Below are the code and all the weights of a small trained network. Each question names an input and a class and asks about switching units off, where a switched-off unit gives its printed mean instead of its output.

import numpy as np


def w(rows, s, z=0):
    codes = np.array(rows[::2]) - 128.0
    scale = np.full(codes.shape[1], s)
    scale[-1] = z or s
    return codes * scale


def f(y):
    return np.maximum(y, 0)


def log_softmax(a):
    a = a - a.max(-1, keepdims=True)
    return a - np.log(np.exp(a).sum(-1, keepdims=True))


def net(x, mask):
    res = np.array(x, float).reshape(1, 5) / 4 @ E
    y = f(res @ A[0][:, :-1].T + A[0][:, -1])
    res = res + np.where(mask, y, B[0][:, -1]) @ B[0][:, :-1]
    return log_softmax(res[-1] @ U[:, :-1].T + U[:, -1])


A, B = {}, {}
E = w([
[216,24,216,72],'x0',
[175,229,189,45],'x1',
[128,126,131,125],'x2',
[9,120,255,157],'x3',
[37,102,77,1],'x4',
],0.0062)
A[0] = w([
[162,93,56,141,125],'neuron 0',
[43,135,182,140,61],'neuron 1',
[191,200,103,91,104],'neuron 2',
[211,143,142,210,43],'neuron 3',
[90,37,81,146,161],'neuron 4',
[129,44,71,189,91],'neuron 5',
[98,1,112,186,92],'neuron 6',
[148,202,176,63,55],'neuron 7',
[91,153,195,125,52],'neuron 8',
[77,140,162,152,173],'neuron 9',
[187,120,71,117,60],'neuron 10',
[94,121,180,158,33],'neuron 11',
[178,76,179,105,107],'neuron 12',
[183,126,171,220,80],'neuron 13',
[161,183,175,48,83],'neuron 14',
[64,95,210,124,4],'neuron 15',
[181,190,138,238,50],'neuron 16',
[128,197,187,68,182],'neuron 17',
[172,21,179,78,121],'neuron 18',
[204,58,191,129,151],'neuron 19',
[110,231,82,161,159],'neuron 20',
[203,103,168,75,134],'neuron 21',
[73,75,122,49,138],'neuron 22',
[81,119,70,50,76],'neuron 23',
[91,112,215,173,55],'neuron 24',
[139,110,171,113,182],'neuron 25',
[145,141,134,200,129],'neuron 26',
[196,113,75,122,74],'neuron 27',
],0.0097,0.0029)
B[0] = w([
[184,87,158,83,215],'neuron 0',
[161,63,79,109,217],'neuron 1',
[178,68,157,136,219],'neuron 2',
[98,160,147,64,215],'neuron 3',
[158,137,191,177,223],'neuron 4',
[165,125,173,159,222],'neuron 5',
[184,138,204,203,229],'neuron 6',
[168,116,198,194,216],'neuron 7',
[164,74,110,110,195],'neuron 8',
[170,94,62,116,209],'neuron 9',
[132,80,108,35,198],'neuron 10',
[145,86,96,65,173],'neuron 11',
[76,171,74,164,209],'neuron 12',
[70,176,182,54,220],'neuron 13',
[146,122,166,174,224],'neuron 14',
[162,45,89,71,211],'neuron 15',
[89,169,156,51,227],'neuron 16',
[211,139,135,204,254],'neuron 17',
[48,197,23,164,245],'neuron 18',
[56,137,67,140,245],'neuron 19',
[114,101,2,197,253],'neuron 20',
[143,135,95,156,224],'neuron 21',
[65,196,168,107,230],'neuron 22',
[77,186,227,78,222],'neuron 23',
[150,83,99,68,212],'neuron 24',
[132,125,93,153,192],'neuron 25',
[73,150,146,113,194],'neuron 26',
[147,78,105,91,204],'neuron 27',
],0.0075,0.0054)
U = w([
[112,126,134,114,255],'0',
[169,13,89,9,92],'1',
[47,190,2,207,70],'2',
[42,230,235,13,89],'3',
[193,122,249,238,81],'4',
],0.0084,0.0095)

Each question gives the input, the list of numbers given to net, and the class t.
The units are the neurons (one row each of A and B). Each row of codes is followed by its name. A weight is (code - 128) times the scale printed after its matrix; where a second scale follows, it is the last column's (A, B and U).
mask holds one flag per neuron, in row order. A switched-off neuron (its flag False) gives its mean, the last column of its row in B, instead of its output. The means were averaged over made-up inputs and are rounded, as every weight is.
A unit's drop is (log p(t) with every unit on - log p(t) with that unit switched off) / (log p(t) with every unit on - log p(t) with every unit switched off).
The circuit of an input: a set's keep is (log p(t) with only the set's units on - log p(t) with every unit switched off) / (log p(t) with every unit on - log p(t) with every unit switched off). Starting from the 12 units with the biggest drops (on a tie, the unit counted first), units are removed one at a time, each time the one whose removal leaves the highest keep (on an exact tie, the one counted first), for as long as the keep stays at least 0.8.
circuit, biggest first: the units of the circuit, biggest drop first
unit that matters most: the unit with the biggest drop
top k neurons: the k neurons with the biggest drops, biggest first
drop of u: that unit's drop, to one decimal
input [4,7,-2,2,2], class 4: circuit, biggest first => neuron 7; neuron 17
input [4,-6,-3,-4,-8], class 3: unit that matters most => neuron 13
input [-2,-6,-4,8,5], class 1: circuit, biggest first => neuron 15; neuron 1
input [-5,7,6,-3,-4], class 4: circuit, biggest first => neuron 2; neuron 7
input [5,7,3,-3,3], class 4: circuit, biggest first => neuron 7; neuron 14
input [6,0,5,-4,7], class 3: circuit, biggest first => neuron 23; neuron 22
input [6,-5,-5,-3,-7], class 3: circuit, biggest first => neuron 13; neuron 3; neuron 16
input [-3,-8,-1,2,-6], class 4: top 3 neurons => neuron 6; neuron 5; neuron 4
input [2,5,1,2,-5], class 3: top 4 neurons => neuron 13; neuron 20; neuron 16; neuron 3
input [-4,-4,3,-6,4], class 1: top 3 neurons => neuron 0; neuron 10; neuron 18
input [1,3,2,7,-8], class 3: top 2 neurons => neuron 13; neuron 16
input [-4,-8,-6,-8,-4], class 1: top 2 neurons => neuron 10; neuron 0
input [3,-7,2,3,7], class 3: top 4 neurons => neuron 22; neuron 23; neuron 17; neuron 20
input [1,5,0,5,-7], class 3: circuit, biggest first => neuron 13
input [3,0,-1,6,-5], class 1: top 2 neurons => neuron 24; neuron 15
input [8,-5,-6,-3,0], class 2: top 3 neurons => neuron 18; neuron 19; neuron 12
input [-5,6,-6,-8,1], class 1: drop of neuron 10 => 0.3
input [-7,-7,0,8,-7], class 1: drop of neuron 23 => 0.0
input [-7,8,6,-6,4], class 4: drop of neuron 7 => 0.3
input [-1,-6,-3,-2,6], class 3: top neuron => neuron 23
